Below are the code and all the weights of a small trained network. Each question names an input and a target symbol and asks about switching units off, where a switched-off unit gives its printed mean instead of its output.

import numpy as np


def w(rows, s, z=0):
    codes = np.array(rows[::2]) - 128.0
    scale = np.full(codes.shape[1], s)
    scale[-1] = z or s
    return codes * scale


def f(y):
    return y / 2 * (1 + np.tanh(0.7978845608 * (y + 0.044715 * y**3)))


def softmax(a):
    e = np.exp(a - a.max(-1, keepdims=True))
    return e / e.sum(-1, keepdims=True)


def log_softmax(a):
    a = a - a.max(-1, keepdims=True)
    return a - np.log(np.exp(a).sum(-1, keepdims=True))


def net(x, mask):
    ids = ['ΔΘαγεζηλμξπστφψω'.index(c) for c in x.split()]
    T = len(ids)
    res = E[ids] + P[:T]
    q, k, v = (res @ M[0].T for M in (Q, K, V))
    z = softmax(np.where(np.tri(T) > 0, q @ k.T / 2**0.5, -1e9)) @ v
    res = res + np.where(mask[0], z, O[0][:, -1]) @ O[0][:, :-1]
    y = f(res @ A[0][:, :-1].T + A[0][:, -1])
    res = res + np.where(mask[1:9], y, B[0][:, -1]) @ B[0][:, :-1]
    return log_softmax(res[-1] @ U[:, :-1].T + U[:, -1])


Q, K, V, O, A, B = {}, {}, {}, {}, {}, {}
E = w([
[148,174,82,221,188,58],'Δ',
[203,81,163,179,134,22],'Θ',
[194,105,35,195,250,151],'α',
[128,181,38,127,218,76],'γ',
[130,93,40,73,190,100],'ε',
[110,156,129,194,68,9],'ζ',
[148,194,80,135,90,163],'η',
[168,203,213,68,176,152],'λ',
[78,89,72,187,82,164],'μ',
[134,168,72,88,151,8],'ξ',
[177,40,126,106,123,46],'π',
[126,83,51,77,132,70],'σ',
[74,137,215,150,207,139],'τ',
[226,76,123,229,197,123],'φ',
[200,30,116,124,172,98],'ψ',
[38,62,142,154,157,153],'ω',
],0.011)
P = w([
[205,63,52,134,216,1],'0',
[195,72,70,131,200,29],'1',
[173,88,81,138,190,41],'2',
[159,101,82,140,183,60],'3',
[153,113,87,152,180,77],'4',
[139,132,88,151,175,89],'5',
[130,144,92,160,176,104],'6',
[121,149,93,159,170,123],'7',
[105,160,90,162,161,133],'8',
[101,171,101,167,155,144],'9',
[86,184,100,174,158,161],'10',
[82,191,99,186,160,178],'11',
[89,179,100,172,169,156],'12',
],0.0061)
Q[0] = w([
[96,112,167,120,171,113],'h0',
[120,110,10,222,248,23],'h0',
],0.015)
K[0] = w([
[111,109,173,117,143,125],'h0',
[73,168,167,133,90,254],'h0',
],0.016)
V[0] = w([
[153,100,3,185,3,161],'h0',
[222,219,97,95,103,130],'h0',
],0.007)
O[0] = w([
[169,93,2,157,62,101,248],'h0',
[241,188,125,86,43,175,152],'h0',
],0.0086,0.0015)
A[0] = w([
[128,69,176,39,65,38,224],'n0',
[59,83,110,191,94,193,253],'n1',
[104,254,49,77,140,125,150],'n2',
[200,7,205,145,90,130,137],'n3',
[226,200,162,130,134,86,239],'n4',
[177,56,100,15,198,180,172],'n5',
[59,64,111,69,99,123,133],'n6',
[165,87,20,172,48,118,225],'n7',
],0.0085,0.0031)
B[0] = w([
[2,165,159,62,48,107,138],'n0',
[182,79,116,81,164,58,155],'n1',
[173,55,156,91,78,121,191],'n2',
[166,11,226,133,124,134,133],'n3',
[184,184,151,112,127,110,190],'n4',
[104,134,91,62,151,244,152],'n5',
[105,178,119,88,182,114,130],'n6',
[85,136,143,179,77,170,248],'n7',
],0.0097,0.011)
U = w([
[176,249,84,224,184,50,59],'Δ',
[171,54,226,143,94,43,59],'Θ',
[130,195,57,183,209,255,63],'α',
[251,103,32,44,175,63,130],'γ',
[72,166,50,56,147,218,99],'ε',
[31,234,163,161,89,99,83],'ζ',
[187,146,129,129,36,200,244],'η',
[159,234,203,73,161,187,177],'λ',
[66,45,39,195,103,103,106],'μ',
[109,187,92,28,79,8,101],'ξ',
[60,82,192,74,72,139,112],'π',
[11,200,91,81,102,183,130],'σ',
[20,204,215,180,192,199,227],'τ',
[225,48,176,210,184,163,2],'φ',
[138,6,175,90,135,224,124],'ψ',
[115,70,82,105,218,31,130],'ω',
],0.0057,0.0037)

Each question gives the input, a string of symbols that net reads in full, and the target symbol t.
The units are the heads (2 rows each of Q, K, V and O) and the neurons (one row each of A and B). Each row of codes is followed by its name. A weight is (code - 128) times the scale printed after its matrix; where a second scale follows, it is the last column's (O, A, B and U).
mask holds one flag per unit, heads first, then neurons. A switched-off unit (its flag False) gives its mean, the last column of its rows in O or B, instead of its output. The means were averaged over made-up inputs and are rounded, as every weight is.
A unit's drop is (log p(t) with every unit on - log p(t) with that unit switched off) / (log p(t) with every unit on - log p(t) with every unit switched off).
The circuit of an input: a set's keep is (log p(t) with only the set's units on - log p(t) with every unit switched off) / (log p(t) with every unit on - log p(t) with every unit switched off). Starting from all 9 units, units are removed one at a time, each time the one whose removal leaves the highest keep (on an exact tie, the one counted first), for as long as the keep stays at least 0.8.
units of the circuit, in order: the units of the circuit, biggest drop first
unit that matters most: the unit with the biggest drop
k most important neurons: the k neurons with the biggest drops, biggest first
drop of u: that unit's drop, to one decimal
input ε ξ γ ω ζ ω ξ ζ σ, target ω: 2 most important neurons -> [n7, n1]
input α Δ Δ ω, target ω: units of the circuit, in order -> [h0, n1, n7]
input λ η γ ω α Δ ψ ε ω γ, target ω: units of the circuit, in order -> [h0, n7]
input Δ Δ π, target π: units of the circuit, in order -> [n0, n3]
input ψ γ π ξ γ Θ ε Δ π η σ ω, target ω: unit that matters most -> n1
input ψ ψ η μ γ α, target μ: units of the circuit, in order -> [h0, n7]
input ξ σ Δ η γ γ Δ, target η: 2 most important neurons -> [n7, n2]
input γ ε γ γ λ γ γ γ ξ γ η ξ, target η: units of the circuit, in order -> [h0, n2, n7]
input ψ γ γ γ λ τ λ α λ Δ η Δ, target η: units of the circuit, in order -> [h0, n2]
input ε γ μ α σ ξ σ, target μ: 2 most important neurons -> [n4, n7]
input γ ω ζ ξ σ ζ α ω φ μ ξ γ φ, target μ: units of the circuit, in order -> [h0, n4]
input μ α γ η ψ γ, target η: 3 most important neurons -> [n2, n7, n1]
input Δ Θ λ, target λ: 3 most important neurons -> [n4, n7, n5]
input γ ξ ξ μ μ φ σ, target μ: unit that matters most -> h0
input ζ Δ Δ γ μ μ ψ ε Δ Δ ξ γ, target μ: 2 most important neurons -> [n4, n7]
input Δ Δ ε π μ φ π ξ γ ψ, target μ: 3 most important neurons -> [n4, n7, n2]
input ξ μ ω ε ξ Θ μ γ Δ Θ ζ, target μ: 2 most important neurons -> [n4, n7]
input γ γ γ σ λ α, target λ: drop of n7 -> 0.1
input λ ζ Θ ω Θ γ Δ γ Θ σ γ, target ω: drop of n4 -> 0.1
input γ τ Δ γ γ Δ, target τ: units of the circuit, in order -> [h0]
input η φ τ, target τ: drop of h0 -> 1.0
